Here is a tiny trained network, its code and every weight. The questions are about switching its units off for an input and a class, where a switched-off unit gives its printed mean instead of its output.

import numpy as np


def w(rows, s, z=0):
    codes = np.array(rows[::2]) - 128.0
    scale = np.full(codes.shape[1], s)
    scale[-1] = z or s
    return codes * scale


def norm(h):
    return h / np.sqrt((h * h).mean(-1, keepdims=True) + 1e-5)


def f(y):
    return np.maximum(y, 0)


def log_softmax(a):
    a = a - a.max(-1, keepdims=True)
    return a - np.log(np.exp(a).sum(-1, keepdims=True))


def net(x, mask):
    res = np.array(x, float).reshape(1, 4) / 4 @ E
    u = 0
    for l in range(2):
        y = f(norm(res) @ A[l][:, :-1].T + A[l][:, -1])
        res = res + np.where(mask[u : u + 4], y, B[l][:, -1]) @ B[l][:, :-1]
        u += 4
    return log_softmax(norm(res)[-1] @ U[:, :-1].T + U[:, -1])


A, B = {}, {}
E = w([
[19,101,83,193,140,188,173,87,207,127,215,36],'x0',
[129,127,125,108,127,147,113,126,121,123,145,133],'x1',
[143,153,171,183,195,106,2,248,129,161,177,166],'x2',
[147,49,60,190,115,217,123,117,132,209,70,144],'x3',
],0.0096)
A[0] = w([
[181,85,181,57,104,90,171,102,112,87,47,140,95],'0.n0',
[253,52,112,163,146,180,147,138,151,124,125,112,250],'0.n1',
[120,190,123,138,104,186,213,82,92,123,114,69,162],'0.n2',
[3,162,60,95,178,75,121,82,123,147,120,73,92],'0.n3',
],0.0067,0.0022)
B[0] = w([
[121,39,120,41,192,102,110,108,82,93,119,90,254],'0.n0',
[114,115,70,168,73,116,86,104,32,159,45,217,221],'0.n1',
[181,118,187,106,38,118,96,164,162,68,171,162,231],'0.n2',
[185,126,200,173,66,254,66,92,102,150,200,99,202],'0.n3',
],0.009,0.0063)
A[1] = w([
[206,153,156,126,146,65,70,231,140,199,132,185,62],'1.n0',
[74,2,80,101,40,192,102,163,170,148,100,116,114],'1.n1',
[79,118,96,148,161,148,103,190,123,186,100,116,5],'1.n2',
[11,111,128,213,201,132,81,195,150,167,202,129,111],'1.n3',
],0.0086,0.0028)
B[1] = w([
[94,191,140,187,126,212,141,162,227,139,176,86,254],'1.n0',
[80,182,83,175,214,74,160,156,149,176,118,125,249],'1.n1',
[173,182,101,112,8,162,122,114,109,161,72,174,169],'1.n2',
[158,52,127,9,152,40,168,86,28,78,59,153,245],'1.n3',
],0.012,0.0082)
U = w([
[168,78,195,38,182,55,115,105,72,78,138,106,249],'0',
[133,95,59,113,129,86,172,105,8,197,19,181,141],'1',
[125,127,187,151,14,192,162,102,152,123,223,70,185],'2',
[74,125,27,240,165,140,159,80,206,215,151,112,19],'3',
[131,215,186,111,179,173,110,240,199,118,178,109,2],'4',
[171,186,135,193,63,234,65,169,147,221,61,176,44],'5',
],0.013,0.002)

Each question gives the input, the list of numbers given to net, and the class t.
The units are the neurons (one row each of A and B). Each row of codes is followed by its name. A weight is (code - 128) times the scale printed after its matrix; where a second scale follows, it is the last column's (A, B and U).
mask holds one flag per neuron, layer by layer. A switched-off neuron (its flag False) gives its mean, the last column of its row in B, instead of its output. The means were averaged over made-up inputs and are rounded, as every weight is.
A unit's drop is (log p(t) with every unit on - log p(t) with that unit switched off) / (log p(t) with every unit on - log p(t) with every unit switched off).
The circuit of an input: a set's keep is (log p(t) with only the set's units on - log p(t) with every unit switched off) / (log p(t) with every unit on - log p(t) with every unit switched off). Starting from all 8 units, units are removed one at a time, each time the one whose removal leaves the highest keep (on an exact tie, the one counted first), for as long as the keep stays at least 0.8.
circuit, biggest first: the units of the circuit, biggest drop first
most important unit: the unit with the biggest drop
top k neurons: the k neurons with the biggest drops, biggest first
top k neurons in layer l: the k neurons of layer l with the biggest drops, biggest first
input [-1,-7,1,-3], class 4: top neuron -> [1.n3]
input [2,5,7,-6], class 0: top 2 neurons -> [1.n3; 0.n2]
input [1,4,-6,-3], class 2: top 2 neurons -> [1.n3; 0.n3]
input [1,0,-4,-3], class 2: top 2 neurons -> [1.n3; 0.n3]
input [7,6,-2,0], class 2: top 2 neurons -> [0.n3; 0.n2]
input [-6,3,-3,0], class 0: top 3 neurons -> [0.n0; 1.n1; 1.n2]
input [1,1,7,2], class 1: top 2 neurons in layer 1 -> [1.n3; 1.n2]
input [1,1,7,6], class 1: top 3 neurons -> [1.n3; 0.n2; 0.n3]
input [2,1,-7,2], class 3: top 2 neurons -> [1.n1; 1.n3]
input [-7,3,-6,-1], class 0: top 2 neurons in layer 0 -> [0.n0; 0.n1]
input [2,-5,-8,-8], class 2: top 2 neurons in layer 0 -> [0.n3; 0.n2]
input [4,-4,-4,-1], class 2: top 2 neurons in layer 0 -> [0.n2; 0.n3]
input [1,-5,5,-5], class 0: top 2 neurons -> [1.n3; 0.n2]
input [4,5,8,-6], class 0: most important unit -> 1.n3
input [-5,6,1,7], class 5: top 2 neurons -> [1.n3; 1.n0]
input [0,-7,-3,0], class 0: top 2 neurons -> [1.n0; 0.n0]
input [1,-6,-4,0], class 2: top 3 neurons -> [0.n2; 1.n3; 0.n3]
input [-8,-4,1,-1], class 4: top 2 neurons in layer 1 -> [1.n0; 1.n3]
input [6,6,-2,0], class 2: top 3 neurons in layer 0 -> [0.n3; 0.n2; 0.n1]
input [-2,-6,1,2], class 5: circuit, biggest first -> [1.n3]
input [-4,6,2,1], class 5: top 2 neurons in layer 0 -> [0.n2; 0.n1]
input [-7,-4,2,-4], class 4: top 2 neurons in layer 1 -> [1.n0; 1.n3]
input [2,-5,1,8], class 1: top 2 neurons in layer 1 -> [1.n0; 1.n2]
